Below are the code and all the weights of a small trained network. Each question names an input and a class and asks about switching units off, where a switched-off unit gives its printed mean instead of its output.

import numpy as np


def w(rows, s, z=0):
    codes = np.array(rows[::2]) - 128.0
    scale = np.full(codes.shape[1], s)
    scale[-1] = z or s
    return codes * scale


def f(y):
    return np.maximum(y, 0)


def log_softmax(a):
    a = a - a.max(-1, keepdims=True)
    return a - np.log(np.exp(a).sum(-1, keepdims=True))


def net(x, mask):
    res = np.array(x, float).reshape(1, 8) / 4 @ E
    y = f(res @ A[0][:, :-1].T + A[0][:, -1])
    res = res + np.where(mask, y, B[0][:, -1]) @ B[0][:, :-1]
    return log_softmax(res[-1] @ U[:, :-1].T + U[:, -1])


A, B = {}, {}
E = w([
[58,22,73,91,168],'x0',
[184,95,89,245,244],'x1',
[231,54,66,103,56],'x2',
[129,135,119,127,130],'x3',
[129,104,160,140,119],'x4',
[131,125,133,129,124],'x5',
[128,127,128,126,127],'x6',
[199,124,174,2,233],'x7',
],0.0057)
A[0] = w([
[168,150,128,68,171,71],'n1',
[172,115,174,76,182,41],'n2',
[51,150,175,104,182,158],'n3',
[115,134,86,208,77,95],'n4',
[97,123,113,70,79,106],'n5',
[46,190,146,134,184,77],'n6',
[83,60,73,85,183,91],'n7',
[66,148,99,174,71,92],'n8',
[90,133,74,187,61,64],'n9',
[198,64,108,124,81,68],'n10',
[190,105,93,242,204,10],'n11',
[60,157,170,135,158,225],'n12',
[86,19,117,116,166,119],'n13',
[206,200,183,155,135,122],'n14',
[37,217,170,110,186,123],'n15',
[173,140,23,101,99,91],'n16',
[203,190,174,194,122,134],'n17',
[108,66,255,103,74,105],'n18',
[129,157,157,75,65,108],'n19',
[201,149,116,42,187,59],'n20',
[156,81,141,215,187,145],'n21',
[123,105,196,37,37,105],'n22',
[81,162,144,88,5,107],'n23',
[47,35,64,104,158,119],'n24',
[134,73,111,177,198,78],'n25',
[59,156,134,65,71,55],'n26',
[166,98,118,203,236,67],'n27',
[62,131,159,60,53,37],'n28',
[159,97,120,204,169,72],'n29',
[195,108,39,106,80,59],'n30',
[45,188,144,151,167,69],'n31',
[83,143,75,187,79,53],'n32',
[82,135,75,192,75,51],'n33',
[190,135,186,64,193,98],'n34',
[120,100,109,192,62,83],'n35',
[78,154,133,55,64,36],'n36',
[69,63,82,87,168,217],'n37',
[86,89,182,87,85,102],'n38',
[37,62,50,90,159,76],'n39',
[78,49,88,87,170,86],'n40',
[176,128,152,39,197,20],'n41',
[206,218,178,157,105,254],'n42',
[79,110,145,60,84,146],'n43',
[226,76,55,54,37,107],'n44',
[104,130,91,229,43,66],'n45',
[68,148,120,165,88,94],'n46',
],0.007,0.0084)
B[0] = w([
[95,90,165,110,167,142],'n1',
[83,108,193,75,162,140],'n2',
[173,96,128,170,103,184],'n3',
[88,118,170,104,168,156],'n4',
[145,155,120,153,169,148],'n5',
[196,110,186,186,123,150],'n6',
[100,161,154,111,83,151],'n7',
[121,96,155,100,173,154],'n8',
[105,110,184,92,170,147],'n9',
[168,133,172,173,129,141],'n10',
[169,207,110,102,247,147],'n11',
[158,60,95,179,120,224],'n12',
[124,185,121,107,36,160],'n13',
[102,167,140,102,55,168],'n14',
[184,99,143,173,122,178],'n15',
[185,91,171,197,149,142],'n16',
[99,160,119,80,63,174],'n17',
[126,147,74,139,174,154],'n18',
[122,148,104,143,152,156],'n19',
[89,93,190,104,164,153],'n20',
[128,177,81,104,162,179],'n21',
[128,147,92,145,170,172],'n22',
[141,144,95,125,185,175],'n23',
[136,176,148,107,51,166],'n24',
[134,180,116,117,142,148],'n25',
[157,173,124,105,193,143],'n26',
[146,173,106,100,172,159],'n27',
[135,182,129,108,183,143],'n28',
[150,163,123,116,159,143],'n29',
[187,110,192,190,135,141],'n30',
[223,115,188,202,125,146],'n31',
[101,97,193,74,169,142],'n32',
[96,100,203,61,168,143],'n33',
[67,82,162,90,149,169],'n34',
[116,112,187,94,172,148],'n35',
[153,221,125,86,255,139],'n36',
[94,117,96,147,46,213],'n37',
[145,165,115,127,145,147],'n38',
[144,195,176,118,74,149],'n39',
[113,161,158,116,86,148],'n40',
[69,67,205,73,184,145],'n41',
[86,103,82,125,34,254],'n42',
[150,156,89,151,153,171],'n43',
[183,103,159,193,132,178],'n44',
[93,100,189,59,185,160],'n45',
[142,109,156,102,177,148],'n46',
],0.0079,0.0093)
U = w([
[48,48,243,54,204,60],'0',
[188,237,70,113,230,40],'1',
[124,76,95,133,105,253],'2',
[128,81,99,133,107,240],'3',
[255,67,204,202,120,30],'4',
[77,188,144,86,30,24],'5',
[110,73,63,137,118,196],'6',
[110,76,79,125,120,175],'7',
],0.0096,0.0077)

Each question gives the input, the list of numbers given to net, and the class t.
The units are the neurons (one row each of A and B). Each row of codes is followed by its name. A weight is (code - 128) times the scale printed after its matrix; where a second scale follows, it is the last column's (A, B and U).
mask holds one flag per neuron, in row order. A switched-off neuron (its flag False) gives its mean, the last column of its row in B, instead of its output. The means were averaged over made-up inputs and are rounded, as every weight is.
A unit's drop is (log p(t) with every unit on - log p(t) with that unit switched off) / (log p(t) with every unit on - log p(t) with every unit switched off).
The circuit of an input: a set's keep is (log p(t) with only the set's units on - log p(t) with every unit switched off) / (log p(t) with every unit on - log p(t) with every unit switched off). Starting from the 12 units with the biggest drops (on a tie, the unit counted first), units are removed one at a time, each time the one whose removal leaves the highest keep (on an exact tie, the one counted first), for as long as the keep stays at least 0.8.
units of the circuit, in order: the units of the circuit, biggest drop first
most important unit: the unit with the biggest drop
k most important neurons: the k neurons with the biggest drops, biggest first
drop of u: that unit's drop, to one decimal
input [-2,-2,8,7,6,5,3,-4], class 4: units of the circuit, in order -> [n44; n30]
input [-7,-1,-8,-6,-1,6,-3,-3], class 4: units of the circuit, in order -> [n31; n15]
input [-4,8,1,-8,0,7,-4,-6], class 1: units of the circuit, in order -> [n11; n21]
input [-8,5,6,6,2,-2,2,-7], class 5: units of the circuit, in order -> [n17; n12]
input [7,6,3,-1,-4,7,4,8], class 0: most important unit -> n41
input [6,5,8,-7,-4,-3,-1,1], class 4: units of the circuit, in order -> [n44; n30]
input [-2,6,1,-2,4,4,-5,6], class 0: 4 most important neurons -> [n34; n20; n2; n41]
input [-8,5,-1,-2,4,-7,-7,7], class 5: units of the circuit, in order -> [n14; n17]
input [8,6,-2,3,-1,6,4,-6], class 5: 3 most important neurons -> [n24; n13; n39]
input [-8,-2,-2,-2,6,0,0,5], class 5: 2 most important neurons -> [n14; n17]
input [3,5,2,0,5,0,4,1], class 1: 3 most important neurons -> [n42; n21; n27]
input [0,8,-2,2,6,8,-7,-6], class 1: 2 most important neurons -> [n11; n21]
input [6,-1,4,1,4,1,4,-8], class 0: drop of n45 -> 0.1
input [4,4,4,-7,0,7,6,8], class 0: drop of n13 -> 0.0
input [-7,-8,-1,-6,7,1,-6,-7], class 1: most important unit -> n23
input [1,-1,-6,-3,-2,-4,4,-3], class 4: drop of n31 -> 0.2
